Here is a tiny trained network, its code and every weight. The questions are about switching its units off for an input and a class, where a switched-off unit gives its printed mean instead of its output.

import numpy as np


def w(rows, s, z=0):
    codes = np.array(rows[::2]) - 128.0
    scale = np.full(codes.shape[1], s)
    scale[-1] = z or s
    return codes * scale


def f(y):
    return np.maximum(y, 0)


def log_softmax(a):
    a = a - a.max(-1, keepdims=True)
    return a - np.log(np.exp(a).sum(-1, keepdims=True))


def net(x, mask):
    res = np.array(x, float).reshape(1, 4) / 4 @ E
    y = f(res @ A[0][:, :-1].T + A[0][:, -1])
    res = res + np.where(mask, y, B[0][:, -1]) @ B[0][:, :-1]
    return log_softmax(res[-1] @ U[:, :-1].T + U[:, -1])


A, B = {}, {}
E = w([
[164,60,172,148,112,67,153,94,46],'x0',
[61,86,60,103,169,163,136,133,41],'x1',
[106,71,140,78,174,94,165,222,114],'x2',
[91,255,159,109,86,111,220,103,91],'x3',
],0.013)
A[0] = w([
[81,99,100,146,214,190,120,197,125,252],'neuron 1',
[154,75,135,56,169,118,113,165,92,134],'neuron 2',
[50,216,78,55,157,160,147,141,39,214],'neuron 3',
[145,195,139,139,164,102,190,88,47,213],'neuron 4',
[81,181,187,117,94,115,133,111,176,212],'neuron 5',
[163,96,179,64,98,116,189,124,7,163],'neuron 6',
[123,215,100,90,130,163,24,177,141,204],'neuron 7',
[135,190,127,98,139,175,127,124,176,173],'neuron 8',
[155,217,143,183,25,116,162,141,125,210],'neuron 9',
[104,51,128,146,169,105,157,171,125,147],'neuron 10',
[223,159,187,236,79,125,135,59,160,244],'neuron 11',
[176,76,162,182,193,145,115,112,104,206],'neuron 12',
[182,81,149,191,122,64,104,103,155,219],'neuron 13',
[77,77,79,124,157,124,165,191,110,245],'neuron 14',
[130,65,66,106,174,100,142,196,135,190],'neuron 15',
[95,137,146,61,95,107,135,103,34,103],'neuron 16',
[179,143,149,110,91,87,166,78,122,157],'neuron 17',
[225,73,142,151,156,107,119,108,98,203],'neuron 18',
[167,93,129,155,73,94,141,94,92,204],'neuron 19',
[47,127,77,77,120,145,155,177,90,221],'neuron 20',
],0.011,0.0037)
B[0] = w([
[196,86,150,87,226,193,103,138,201,227],'neuron 1',
[188,84,177,75,183,50,61,180,98,203],'neuron 2',
[158,85,73,160,101,236,138,200,13,241],'neuron 3',
[51,105,65,115,66,69,154,152,45,213],'neuron 4',
[246,161,151,97,64,178,193,80,94,201],'neuron 5',
[116,101,74,62,69,37,82,208,108,236],'neuron 6',
[138,109,66,126,137,214,177,56,202,204],'neuron 7',
[158,192,52,78,139,214,212,82,173,188],'neuron 8',
[95,159,121,110,18,176,236,75,125,228],'neuron 9',
[206,77,183,37,202,79,112,149,95,205],'neuron 10',
[59,196,248,250,60,119,138,53,101,250],'neuron 11',
[62,148,154,133,167,89,2,122,109,195],'neuron 12',
[70,151,155,135,163,63,125,62,138,209],'neuron 13',
[186,76,155,131,229,114,45,213,96,224],'neuron 14',
[176,65,164,55,186,68,116,127,195,220],'neuron 15',
[135,131,160,155,58,127,94,210,131,195],'neuron 16',
[102,182,136,152,43,72,163,73,209,191],'neuron 17',
[48,152,206,133,169,61,73,96,103,207],'neuron 18',
[15,144,151,140,98,74,22,124,156,195],'neuron 19',
[199,69,79,248,154,146,69,196,121,219],'neuron 20',
],0.0074,0.017)
U = w([
[116,150,40,164,157,186,184,134,141,2],'0',
[168,91,174,55,233,29,93,168,141,125],'1',
[35,185,199,199,118,43,47,43,104,141],'2',
[151,135,71,119,184,207,115,104,238,238],'3',
[138,218,183,141,57,129,254,8,132,185],'4',
[140,132,121,205,134,186,128,170,2,67],'5',
[27,132,25,88,4,59,127,210,115,98],'6',
],0.0082,0.0038)

Each question gives the input, the list of numbers given to net, and the class t.
The units are the neurons (one row each of A and B). Each row of codes is followed by its name. A weight is (code - 128) times the scale printed after its matrix; where a second scale follows, it is the last column's (A, B and U).
mask holds one flag per neuron, in row order. A switched-off neuron (its flag False) gives its mean, the last column of its row in B, instead of its output. The means were averaged over made-up inputs and are rounded, as every weight is.
A unit's drop is (log p(t) with every unit on - log p(t) with that unit switched off) / (log p(t) with every unit on - log p(t) with every unit switched off).
The circuit of an input: a set's keep is (log p(t) with only the set's units on - log p(t) with every unit switched off) / (log p(t) with every unit on - log p(t) with every unit switched off). Starting from the 12 units with the biggest drops (on a tie, the unit counted first), units are removed one at a time, each time the one whose removal leaves the highest keep (on an exact tie, the one counted first), for as long as the keep stays at least 0.8.
circuit, biggest first: the units of the circuit, biggest drop first
most important unit: the unit with the biggest drop
k most important neurons: the k neurons with the biggest drops, biggest first
drop when u is switched off: that unit's drop, to one decimal
input [-8,6,2,3], class 3: 3 most important neurons : neuron 1; neuron 7; neuron 11
input [5,-5,-4,3], class 4: most important unit : neuron 9
input [-6,5,-8,4], class 0: circuit, biggest first : neuron 3; neuron 7; neuron 8
input [-5,2,-3,7], class 4: 2 most important neurons : neuron 9; neuron 5
input [-4,2,-1,-5], class 3: 2 most important neurons : neuron 7; neuron 6
input [0,3,2,7], class 6: 2 most important neurons : neuron 4; neuron 6
input [4,2,-8,4], class 4: 2 most important neurons : neuron 9; neuron 11
input [7,1,-4,8], class 6: 2 most important neurons : neuron 6; neuron 4
input [-1,-3,5,3], class 6: 3 most important neurons : neuron 11; neuron 1; neuron 7
input [8,5,-4,-4], class 2: 2 most important neurons : neuron 19; neuron 18
input [-7,8,0,4], class 5: drop when neuron 3 is switched off : 2.8
input [4,3,-3,7], class 6: drop when neuron 15 is switched off : 0.0
input [-1,8,-2,6], class 5: drop when neuron 3 is switched off : 1.4
input [6,8,3,8], class 6: circuit, biggest first : neuron 6
